Below is a small trained network, with its code and all its weights. Each question gives an input and a class and asks what happens when units are switched off, that is, made to give their printed mean instead of their output.

import numpy as np


def w(rows, s, z=0):
    codes = np.array(rows[::2]) - 128.0
    scale = np.full(codes.shape[1], s)
    scale[-1] = z or s
    return codes * scale


def norm(h):
    return h / np.sqrt((h * h).mean(-1, keepdims=True) + 1e-5)


def f(y):
    return y / 2 * (1 + np.tanh(0.7978845608 * (y + 0.044715 * y**3)))


def log_softmax(a):
    a = a - a.max(-1, keepdims=True)
    return a - np.log(np.exp(a).sum(-1, keepdims=True))


def net(x, mask):
    res = np.array(x, float).reshape(1, 5) / 4 @ E
    u = 0
    for l in range(4):
        y = f(norm(res) @ A[l][:, :-1].T + A[l][:, -1])
        res = res + np.where(mask[u : u + 4], y, B[l][:, -1]) @ B[l][:, :-1]
        u += 4
    return log_softmax(norm(res)[-1] @ U[:, :-1].T + U[:, -1])


A, B = {}, {}
E = w([
[158,125,188,75,121,110,254,174,143,164],'x0',
[151,102,86,119,133,74,145,16,100,97],'x1',
[101,118,144,239,118,140,134,96,132,156],'x2',
[119,73,104,114,81,185,163,134,155,97],'x3',
[99,85,141,104,141,120,128,121,110,154],'x4',
],0.0071)
A[0] = w([
[148,82,121,8,67,217,112,115,146,74,168],'L0N0',
[108,117,170,138,254,66,80,147,88,157,72],'L0N1',
[71,150,89,132,149,143,18,101,61,71,247],'L0N2',
[153,168,177,92,139,58,198,139,123,189,138],'L0N3',
],0.0047,0.0014)
B[0] = w([
[112,188,41,169,203,98,161,148,112,255,217],'L0N0',
[77,207,129,173,152,81,204,160,145,31,168],'L0N1',
[139,100,138,117,135,77,111,166,232,136,254],'L0N2',
[120,105,100,172,176,115,107,134,210,94,200],'L0N3',
],0.0067,0.0042)
A[1] = w([
[167,128,114,100,82,37,169,2,86,72,55],'L1N0',
[163,206,102,153,191,79,114,127,131,142,94],'L1N1',
[99,104,130,242,133,205,169,53,101,127,2],'L1N2',
[85,100,145,202,49,132,162,92,145,150,49],'L1N3',
],0.0058,0.0022)
B[1] = w([
[146,84,190,35,22,178,142,80,75,162,251],'L1N0',
[95,120,102,122,85,161,205,73,111,85,242],'L1N1',
[157,143,130,121,255,192,155,150,124,150,186],'L1N2',
[177,194,68,114,147,99,190,159,101,201,179],'L1N3',
],0.0087,0.0031)
A[2] = w([
[90,121,210,183,156,193,123,73,140,159,68],'L2N0',
[162,164,85,127,253,117,139,100,101,174,85],'L2N1',
[40,80,164,125,108,13,141,105,126,164,250],'L2N2',
[180,161,70,9,152,76,104,171,47,77,95],'L2N3',
],0.0058,0.0019)
B[2] = w([
[232,101,62,72,162,123,147,188,84,252,146],'L2N0',
[128,186,111,146,117,118,176,157,114,113,221],'L2N1',
[118,143,78,126,105,201,117,174,165,72,253],'L2N2',
[133,192,77,254,118,71,145,207,43,183,212],'L2N3',
],0.0068,0.0027)
A[3] = w([
[197,111,224,92,138,59,253,142,236,109,87],'L3N0',
[83,237,179,136,151,156,184,67,194,115,86],'L3N1',
[175,120,183,68,205,87,182,164,95,125,2],'L3N2',
[72,204,244,137,107,156,99,235,109,145,148],'L3N3',
],0.005,0.0024)
B[3] = w([
[132,81,136,190,148,85,76,119,207,72,252],'L3N0',
[33,208,94,146,152,143,158,75,73,105,181],'L3N1',
[105,123,100,158,161,45,111,102,146,159,149],'L3N2',
[157,99,124,33,43,201,128,2,60,136,236],'L3N3',
],0.0092,0.0031)
U = w([
[173,75,225,55,53,220,87,78,62,130,100],'0',
[93,157,95,156,129,168,149,145,137,88,229],'1',
[153,73,172,192,159,26,6,171,238,94,98],'2',
[156,221,127,180,190,72,138,199,2,187,5],'3',
],0.0078,0.0028)

Each question gives the input, the list of numbers given to net, and the class t.
The units are the neurons (one row each of A and B). Each row of codes is followed by its name. A weight is (code - 128) times the scale printed after its matrix; where a second scale follows, it is the last column's (A, B and U).
mask holds one flag per neuron, layer by layer. A switched-off neuron (its flag False) gives its mean, the last column of its row in B, instead of its output. The means were averaged over made-up inputs and are rounded, as every weight is.
A unit's drop is (log p(t) with every unit on - log p(t) with that unit switched off) / (log p(t) with every unit on - log p(t) with every unit switched off).
The circuit of an input: a set's keep is (log p(t) with only the set's units on - log p(t) with every unit switched off) / (log p(t) with every unit on - log p(t) with every unit switched off). Starting from the 12 units with the biggest drops (on a tie, the unit counted first), units are removed one at a time, each time the one whose removal leaves the highest keep (on an exact tie, the one counted first), for as long as the keep stays at least 0.8.
units of the circuit, in order: the units of the circuit, biggest drop first
unit that matters most: the unit with the biggest drop
top k neurons: the k neurons with the biggest drops, biggest first
top k neurons in layer l: the k neurons of layer l with the biggest drops, biggest first
input [1,-5,-6,5,8], class 3: top 2 neurons in layer 0 : [L0N0 L0N2]
input [-7,-5,8,6,-3], class 3: unit that matters most : L1N2
input [-5,1,-4,4,1], class 2: top 2 neurons in layer 1 : [L1N3 L1N2]
input [-4,-4,1,4,-1], class 0: units of the circuit, in order : [L0N3 L3N3]
input [5,3,-6,3,-2], class 3: top 3 neurons : [L0N0 L2N3 L0N2]
input [4,2,3,-5,8], class 1: top 3 neurons : [L0N1 L2N2 L3N1]
input [3,8,7,-5,-1], class 0: top 3 neurons : [L1N0 L0N0 L2N3]
input [-5,1,-4,4,2], class 2: top 2 neurons : [L0N2 L3N3]
input [5,2,3,-1,1], class 2: top 2 neurons : [L3N0 L0N0]
input [-5,7,6,7,2], class 0: units of the circuit, in order : [L1N0 L0N3]
input [-8,2,-7,0,-7], class 2: top 2 neurons in layer 1 : [L1N3 L1N2]
input [-5,6,-6,-5,-2], class 0: top 2 neurons in layer 0 : [L0N0 L0N3]
input [8,6,1,-4,-2], class 2: top 3 neurons : [L0N3 L3N0 L3N3]
input [8,3,-7,3,3], class 2: unit that matters most : L3N0
input [-8,2,4,1,0], class 2: top 2 neurons in layer 0 : [L0N2 L0N0]
input [4,1,6,3,-8], class 3: top 2 neurons : [L0N2 L1N2]
input [-8,-8,5,0,7], class 0: top 2 neurons : [L3N3 L0N3]
input [-3,4,1,-4,5], class 0: top 3 neurons : [L1N0 L0N0 L0N3]
input [-2,-7,6,-4,-4], class 0: top 2 neurons : [L3N3 L0N0]
input [4,-2,3,-1,1], class 2: units of the circuit, in order : [L3N0]
input [4,3,-8,5,0], class 3: top 2 neurons : [L2N3 L0N0]
